Below is a small trained network, with its code and all its weights. Each question gives an input and a class and asks what happens when units are switched off, that is, made to give their printed mean instead of their output.

import numpy as np


def w(rows, s, z=0):
    codes = np.array(rows[::2]) - 128.0
    scale = np.full(codes.shape[1], s)
    scale[-1] = z or s
    return codes * scale


def norm(h):
    return h / np.sqrt((h * h).mean(-1, keepdims=True) + 1e-5)


def f(y):
    return y / 2 * (1 + np.tanh(0.7978845608 * (y + 0.044715 * y**3)))


def log_softmax(a):
    a = a - a.max(-1, keepdims=True)
    return a - np.log(np.exp(a).sum(-1, keepdims=True))


def net(x, mask):
    res = np.array(x, float).reshape(1, 7) / 4 @ E
    u = 0
    for l in range(4):
        y = f(norm(res) @ A[l][:, :-1].T + A[l][:, -1])
        res = res + np.where(mask[u : u + 10], y, B[l][:, -1]) @ B[l][:, :-1]
        u += 10
    return log_softmax(norm(res)[-1] @ U[:, :-1].T + U[:, -1])


A, B = {}, {}
E = w([
[190,129,108,152,196,148,145],'x0',
[152,202,239,87,157,120,117],'x1',
[63,84,197,136,213,138,84],'x2',
[154,153,86,204,98,139,107],'x3',
[147,221,173,184,154,51,101],'x4',
[130,148,119,168,160,115,129],'x5',
[148,82,137,146,91,2,159],'x6',
],0.00082)
A[0] = w([
[76,108,157,125,184,182,88,29],'0.n0',
[250,216,97,163,159,186,145,75],'0.n1',
[45,86,207,128,114,70,103,49],'0.n2',
[136,192,64,218,78,65,93,5],'0.n3',
[53,54,166,143,93,69,104,48],'0.n4',
[70,91,56,137,108,171,156,141],'0.n5',
[98,104,192,37,205,186,149,35],'0.n6',
[151,78,136,85,220,128,182,18],'0.n7',
[107,198,151,196,206,182,67,51],'0.n8',
[171,189,171,51,51,117,149,34],'0.n9',
],0.0024,0.0011)
B[0] = w([
[160,203,92,141,103,69,171,108],'0.n0',
[52,43,170,118,141,66,99,255],'0.n1',
[50,34,78,99,106,95,75,223],'0.n2',
[208,53,48,150,151,31,250,127],'0.n3',
[70,72,180,100,143,80,88,164],'0.n4',
[201,163,178,129,146,174,65,208],'0.n5',
[200,88,33,184,111,67,206,249],'0.n6',
[194,86,122,91,137,108,223,41],'0.n7',
[157,208,145,119,229,103,109,240],'0.n8',
[89,227,176,75,87,147,156,193],'0.n9',
],0.0016,0.00033)
A[1] = w([
[133,132,83,129,59,121,143,28],'1.n0',
[100,230,184,34,23,149,169,4],'1.n1',
[127,102,67,163,152,244,64,91],'1.n2',
[145,109,52,221,99,80,146,23],'1.n3',
[170,205,222,163,199,89,96,62],'1.n4',
[111,82,10,213,93,82,132,44],'1.n5',
[169,158,205,158,129,64,114,90],'1.n6',
[140,188,218,129,173,24,146,83],'1.n7',
[123,45,75,95,6,102,192,129],'1.n8',
[134,144,66,146,57,122,151,40],'1.n9',
],0.0023,0.0013)
B[1] = w([
[130,124,113,173,188,115,101,49],'1.n0',
[130,216,87,66,72,90,189,199],'1.n1',
[81,161,78,139,92,249,117,167],'1.n2',
[156,167,105,143,104,90,155,79],'1.n3',
[147,171,213,119,149,170,60,226],'1.n4',
[184,206,180,141,129,78,142,122],'1.n5',
[149,117,174,103,136,176,103,170],'1.n6',
[149,155,142,130,123,220,79,254],'1.n7',
[126,184,157,166,231,163,57,251],'1.n8',
[151,105,115,177,190,118,98,61],'1.n9',
],0.002,0.00062)
A[2] = w([
[117,210,195,204,84,63,19,45],'2.n0',
[119,208,142,143,45,155,68,75],'2.n1',
[185,173,159,194,149,3,157,82],'2.n2',
[95,155,169,157,202,177,116,109],'2.n3',
[100,105,201,46,114,209,95,192],'2.n4',
[75,98,181,73,114,222,93,163],'2.n5',
[157,39,78,85,188,116,253,24],'2.n6',
[26,26,146,134,141,39,72,6],'2.n7',
[205,126,52,233,119,50,103,128],'2.n8',
[159,196,128,161,210,204,125,98],'2.n9',
],0.0028,0.0016)
B[2] = w([
[189,64,83,114,171,142,196,184],'2.n0',
[138,69,145,79,192,84,177,159],'2.n1',
[162,89,5,205,47,179,175,167],'2.n2',
[123,189,96,124,132,137,85,160],'2.n3',
[186,147,94,171,134,83,141,255],'2.n4',
[184,143,90,185,145,98,143,226],'2.n5',
[212,88,174,53,212,167,164,116],'2.n6',
[48,69,217,80,59,97,36,149],'2.n7',
[216,192,90,183,52,56,173,178],'2.n8',
[69,156,143,153,150,108,43,172],'2.n9',
],0.0025,0.0016)
A[3] = w([
[192,212,107,131,153,229,179,170],'3.n0',
[87,143,53,178,180,244,57,125],'3.n1',
[96,234,141,20,45,88,226,3],'3.n2',
[100,58,17,213,91,238,146,77],'3.n3',
[206,42,178,53,238,154,157,18],'3.n4',
[205,163,206,200,134,143,102,79],'3.n5',
[79,157,255,53,165,236,98,66],'3.n6',
[106,206,159,11,49,73,249,17],'3.n7',
[4,4,202,116,49,49,48,20],'3.n8',
[97,180,82,152,26,134,113,107],'3.n9',
],0.003,0.0021)
B[3] = w([
[80,58,165,118,108,98,103,255],'3.n0',
[26,131,82,57,104,245,176,193],'3.n1',
[89,187,183,77,99,80,204,154],'3.n2',
[125,27,107,34,16,116,237,146],'3.n3',
[190,118,220,70,196,186,188,126],'3.n4',
[130,148,170,144,127,42,96,150],'3.n5',
[181,52,47,215,78,88,171,153],'3.n6',
[48,213,186,98,95,124,161,162],'3.n7',
[61,38,205,42,58,72,4,195],'3.n8',
[208,53,128,158,206,91,169,146],'3.n9',
],0.003,0.0021)
U = w([
[236,244,246,248,246,11,7,3],'0',
[242,9,242,10,245,212,235,13],'1',
[26,246,43,242,246,246,2,72],'2',
[7,8,242,13,11,10,10,216],'3',
[15,248,242,12,23,14,243,185],'4',
[246,96,8,244,15,12,243,241],'5',
[15,13,14,13,14,245,245,201],'6',
],0.0042,0.0031)

Each question gives the input, the list of numbers given to net, and the class t.
The units are the neurons (one row each of A and B). Each row of codes is followed by its name. A weight is (code - 128) times the scale printed after its matrix; where a second scale follows, it is the last column's (A, B and U).
mask holds one flag per neuron, layer by layer. A switched-off neuron (its flag False) gives its mean, the last column of its row in B, instead of its output. The means were averaged over made-up inputs and are rounded, as every weight is.
A unit's drop is (log p(t) with every unit on - log p(t) with that unit switched off) / (log p(t) with every unit on - log p(t) with every unit switched off).
The circuit of an input: a set's keep is (log p(t) with only the set's units on - log p(t) with every unit switched off) / (log p(t) with every unit on - log p(t) with every unit switched off). Starting from the 12 units with the biggest drops (on a tie, the unit counted first), units are removed one at a time, each time the one whose removal leaves the highest keep (on an exact tie, the one counted first), for as long as the keep stays at least 0.8.
units of the circuit, in order: the units of the circuit, biggest drop first
most important unit: the unit with the biggest drop
k most important neurons: the k neurons with the biggest drops, biggest first
k most important neurons of layer l: the k neurons of layer l with the biggest drops, biggest first
drop of u: that unit's drop, to one decimal
input [-4,6,7,6,5,3,-5], class 2: most important unit -> 3.n1
input [-5,-4,0,7,8,6,-3], class 5: 2 most important neurons -> 2.n2, 0.n3
input [0,-2,5,-6,-2,8,-2], class 1: units of the circuit, in order -> 2.n6, 0.n6, 3.n4
input [8,8,4,2,-7,-1,-5], class 2: 2 most important neurons of layer 2 -> 2.n9, 2.n2
input [1,4,2,4,-6,6,2], class 1: 3 most important neurons of layer 2 -> 2.n6, 2.n7, 2.n4
input [-8,6,5,-2,-3,2,-7], class 2: units of the circuit, in order -> 2.n5, 3.n8
input [-3,6,6,3,7,-5,-7], class 2: 2 most important neurons of layer 2 -> 2.n8, 2.n3
input [1,7,5,-6,-5,-4,-7], class 1: 3 most important neurons -> 0.n6, 3.n4, 1.n8
input [-4,-6,3,8,4,-1,-6], class 6: 4 most important neurons -> 1.n2, 3.n1, 3.n3, 0.n6
input [-5,-3,6,8,8,0,7], class 5: 2 most important neurons of layer 1 -> 1.n5, 1.n3
input [-3,-7,-4,-3,8,-7,-5], class 5: 2 most important neurons -> 0.n3, 2.n8
input [-5,3,7,0,7,-3,-1], class 0: 2 most important neurons -> 1.n7, 1.n4
input [-8,-4,0,4,-3,6,2], class 5: 3 most important neurons -> 1.n5, 2.n8, 0.n3
input [8,0,5,6,8,-6,8], class 5: units of the circuit, in order -> 2.n2
input [0,8,3,0,3,4,-7], class 2: 2 most important neurons -> 3.n1, 2.n8
input [1,7,6,-4,4,7,-4], class 2: 2 most important neurons of layer 1 -> 1.n5, 1.n7
input [7,0,6,-6,2,-2,-4], class 2: 3 most important neurons of layer 0 -> 0.n3, 0.n8, 0.n0
input [-3,7,4,-8,-1,-2,-2], class 4: 3 most important neurons -> 1.n1, 3.n7, 1.n8
input [7,-4,-3,6,1,1,-7], class 6: 2 most important neurons of layer 1 -> 1.n2, 1.n8
input [7,0,7,8,4,1,1], class 2: most important neuron -> 3.n1
input [-7,6,-8,-3,-7,1,8], class 4: drop of 1.n1 -> 0.2
input [4,2,-3,-6,-7,-4,5], class 1: drop of 3.n6 -> 0.0
input [2,0,2,-8,8,-5,-6], class 2: drop of 2.n8 -> 0.2
input [-1,-1,5,-2,7,5,0], class 2: drop of 0.n1 -> 0.1
